Here is a tiny trained network, its code and every weight. The questions are about switching its units off for an input and a target symbol, where a switched-off unit gives its printed mean instead of its output.

import numpy as np


def w(rows, s, z=0):
    codes = np.array(rows[::2]) - 128.0
    scale = np.full(codes.shape[1], s)
    scale[-1] = z or s
    return codes * scale


def norm(h):
    return h / np.sqrt((h * h).mean(-1, keepdims=True) + 1e-5)


def f(y):
    return np.maximum(y, 0)


def softmax(a):
    e = np.exp(a - a.max(-1, keepdims=True))
    return e / e.sum(-1, keepdims=True)


def log_softmax(a):
    a = a - a.max(-1, keepdims=True)
    return a - np.log(np.exp(a).sum(-1, keepdims=True))


def net(x, mask):
    ids = ['γδηθλμξστψω'.index(c) for c in x.split()]
    T = len(ids)
    res = E[ids] + P[:T]
    u = 0
    for l in range(2):
        q, k, v = (norm(res) @ M[l].T for M in (Q, K, V))
        z = softmax(np.where(np.tri(T) > 0, q @ k.T / 2**0.5, -1e9)) @ v
        res = res + np.where(mask[u], z, O[l][:, -1]) @ O[l][:, :-1]
        u += 1
        y = f(norm(res) @ A[l][:, :-1].T + A[l][:, -1])
        res = res + np.where(mask[u : u + 16], y, B[l][:, -1]) @ B[l][:, :-1]
        u += 16
    return log_softmax(norm(res)[-1] @ U[:, :-1].T + U[:, -1])


Q, K, V, O, A, B = {}, {}, {}, {}, {}, {}
E = w([
[230,121,105,27,77],'γ',
[95,83,179,176,86],'δ',
[191,79,67,117,112],'η',
[7,118,166,39,165],'θ',
[76,121,35,147,35],'λ',
[151,55,237,148,130],'μ',
[181,77,119,117,132],'ξ',
[207,154,166,127,152],'σ',
[193,55,94,91,117],'τ',
[110,52,198,156,87],'ψ',
[163,69,147,151,127],'ω',
],0.021)
P = w([
[142,199,182,40,187],'0',
[121,25,1,245,202],'1',
[130,35,29,221,201],'2',
[134,48,40,189,190],'3',
[158,120,159,62,90],'4',
[147,110,147,84,109],'5',
[139,103,136,92,116],'6',
[136,97,110,123,149],'7',
[143,89,123,121,155],'8',
[133,91,113,117,147],'9',
],0.0064)
Q[0] = w([
[123,255,196,77,100],'L0H1',
[32,72,156,28,64],'L0H1',
],0.0066)
K[0] = w([
[184,96,77,248,116],'L0H1',
[107,107,107,147,201],'L0H1',
],0.013)
V[0] = w([
[254,62,248,154,230],'L0H1',
[125,49,39,11,253],'L0H1',
],0.0045)
O[0] = w([
[156,92,68,187,252,252],'L0H1',
[56,55,14,104,148,227],'L0H1',
],0.013,0.0026)
A[0] = w([
[82,56,131,93,117,147],'L0N1',
[123,1,138,167,52,63],'L0N2',
[212,116,136,155,119,63],'L0N3',
[130,77,63,154,64,133],'L0N4',
[154,242,116,81,131,49],'L0N5',
[129,125,222,146,132,2],'L0N6',
[212,120,188,120,74,27],'L0N7',
[215,117,126,130,135,102],'L0N8',
[190,139,90,37,116,70],'L0N9',
[139,66,138,128,237,156],'L0N10',
[174,127,129,127,28,9],'L0N11',
[31,163,135,202,108,108],'L0N12',
[212,8,91,188,38,103],'L0N13',
[178,132,171,197,103,6],'L0N14',
[106,155,64,110,205,151],'L0N15',
[183,84,94,160,142,132],'L0N16',
],0.011,0.0073)
B[0] = w([
[75,160,126,85,156,197],'L0N1',
[188,145,92,75,53,202],'L0N2',
[140,207,157,143,98,150],'L0N3',
[197,192,151,125,107,205],'L0N4',
[147,104,70,143,11,130],'L0N5',
[141,76,197,134,99,135],'L0N6',
[36,205,61,102,117,141],'L0N7',
[142,147,181,82,117,169],'L0N8',
[160,75,208,78,173,158],'L0N9',
[107,138,100,89,75,227],'L0N10',
[41,192,225,148,99,135],'L0N11',
[168,174,207,31,177,149],'L0N12',
[149,217,168,99,128,246],'L0N13',
[77,140,245,190,125,133],'L0N14',
[80,115,178,87,86,173],'L0N15',
[130,206,94,164,111,198],'L0N16',
],0.012)
Q[1] = w([
[139,76,174,193,139],'L1H1',
[155,255,140,125,196],'L1H1',
],0.0098)
K[1] = w([
[249,106,106,189,60],'L1H1',
[81,150,191,52,117],'L1H1',
],0.014)
V[1] = w([
[134,249,71,204,107],'L1H1',
[31,189,120,180,204],'L1H1',
],0.015)
O[1] = w([
[150,235,138,101,234,3],'L1H1',
[16,149,160,251,238,102],'L1H1',
],0.012,0.0046)
A[1] = w([
[175,71,104,136,81,157],'L1N1',
[155,124,21,125,151,134],'L1N2',
[162,166,114,182,158,64],'L1N3',
[53,193,127,232,234,75],'L1N4',
[146,105,105,132,88,193],'L1N5',
[252,171,78,189,116,136],'L1N6',
[132,122,230,246,127,149],'L1N7',
[239,102,168,108,142,93],'L1N8',
[154,149,177,245,113,103],'L1N9',
[106,65,103,78,89,176],'L1N10',
[119,94,171,172,156,7],'L1N11',
[155,78,206,75,204,112],'L1N12',
[171,111,63,61,146,155],'L1N13',
[112,100,208,118,128,81],'L1N14',
[187,143,111,100,62,168],'L1N15',
[232,121,193,179,118,87],'L1N16',
],0.015,0.012)
B[1] = w([
[115,84,91,183,136,165],'L1N1',
[24,117,180,120,117,141],'L1N2',
[40,77,131,143,158,130],'L1N3',
[107,132,50,159,46,135],'L1N4',
[130,121,138,167,159,189],'L1N5',
[182,85,180,193,129,178],'L1N6',
[104,72,148,179,85,140],'L1N7',
[158,237,77,106,106,162],'L1N8',
[95,205,238,197,106,135],'L1N9',
[119,103,181,142,173,192],'L1N10',
[64,171,156,4,173,128],'L1N11',
[173,218,183,173,210,138],'L1N12',
[78,121,142,94,180,179],'L1N13',
[115,123,152,161,209,136],'L1N14',
[166,132,81,91,174,251],'L1N15',
[123,160,49,170,45,142],'L1N16',
],0.015,0.018)
U = w([
[138,229,160,202,241,78],'γ',
[94,214,194,49,10,90],'δ',
[211,99,87,216,179,161],'η',
[22,183,132,101,172,125],'θ',
[62,216,13,172,97,187],'λ',
[144,70,162,192,132,177],'μ',
[109,154,43,80,175,4],'ξ',
[149,193,202,220,58,192],'σ',
[123,91,51,91,189,10],'τ',
[172,43,115,73,13,117],'ψ',
[197,160,78,196,48,138],'ω',
],0.011,0.0045)

Each question gives the input, a string of symbols that net reads in full, and the target symbol t.
The units are the heads (2 rows each of Q, K, V and O) and the neurons (one row each of A and B). Each row of codes is followed by its name. A weight is (code - 128) times the scale printed after its matrix; where a second scale follows, it is the last column's (O, A, B and U).
mask holds one flag per unit, layer by layer, with each layer's heads first. A switched-off unit (its flag False) gives its mean, the last column of its rows in O or B, instead of its output. The means were averaged over made-up inputs and are rounded, as every weight is.
A unit's drop is (log p(t) with every unit on - log p(t) with that unit switched off) / (log p(t) with every unit on - log p(t) with every unit switched off).
The circuit of an input: a set's keep is (log p(t) with only the set's units on - log p(t) with every unit switched off) / (log p(t) with every unit on - log p(t) with every unit switched off). Starting from the 12 units with the biggest drops (on a tie, the unit counted first), units are removed one at a time, each time the one whose removal leaves the highest keep (on an exact tie, the one counted first), for as long as the keep stays at least 0.8.
circuit, biggest first: the units of the circuit, biggest drop first
k most important neurons: the k neurons with the biggest drops, biggest first
k most important neurons of layer l: the k neurons of layer l with the biggest drops, biggest first
input λ δ θ μ, target μ: 2 most important neurons -> [L0N16; L1N10]
input λ σ μ, target δ: circuit, biggest first -> [L0H1]
input λ λ δ λ ω, target δ: 3 most important neurons -> [L0N11; L0N7; L0N16]
input μ ψ δ, target η: 3 most important neurons of layer 0 -> [L0N10; L0N1; L0N13]
input γ τ λ τ, target ψ: circuit, biggest first -> [L1H1; L0N9]
input γ λ λ μ, target ψ: 2 most important neurons -> [L0N2; L0N4]
input ψ η μ δ, target ω: circuit, biggest first -> [L0H1; L1N16; L0N1]
input θ η σ θ σ γ, target γ: 2 most important neurons -> [L0N9; L0N2]
input τ η μ δ, target τ: 2 most important neurons of layer 0 -> [L0N2; L0N15]
input γ ω σ, target ψ: circuit, biggest first -> [L1H1; L0N9]
input ψ μ λ ξ, target ω: 3 most important neurons of layer 0 -> [L0N6; L0N1; L0N16]
input μ τ λ, target η: circuit, biggest first -> [L0H1; L1N6]
input θ λ σ λ μ θ ω η, target η: 2 most important neurons -> [L0N4; L0N16]
input σ λ ξ, target γ: most important neuron -> [L0N1]
input ξ ω ψ, target θ: 4 most important neurons -> [L0N10; L1N2; L0N16; L0N9]
input γ λ τ μ, target ψ: 3 most important neurons -> [L0N2; L0N9; L0N4]
input θ θ θ ω, target ω: 2 most important neurons of layer 0 -> [L0N4; L0N13]
input σ θ γ τ λ γ ψ μ ξ, target ξ: 2 most important neurons -> [L1N6; L0N1]
input μ λ γ λ, target η: circuit, biggest first -> [L0H1; L1N6; L0N10]
input γ τ ψ ψ, target ψ: circuit, biggest first -> [L0N2; L1H1]
input μ τ μ, target η: 3 most important neurons -> [L0N10; L0N1; L0N13]
input γ σ θ σ μ σ σ ψ λ η, target η: most important neuron -> [L0N16]
input σ θ ξ μ γ, target γ: 3 most important neurons -> [L0N9; L0N2; L1N12]
input δ τ μ γ λ λ λ ψ ξ, target δ: circuit, biggest first -> [L0H1; L0N7]
input ω μ η, target λ: 2 most important neurons -> [L0N16; L0N2]
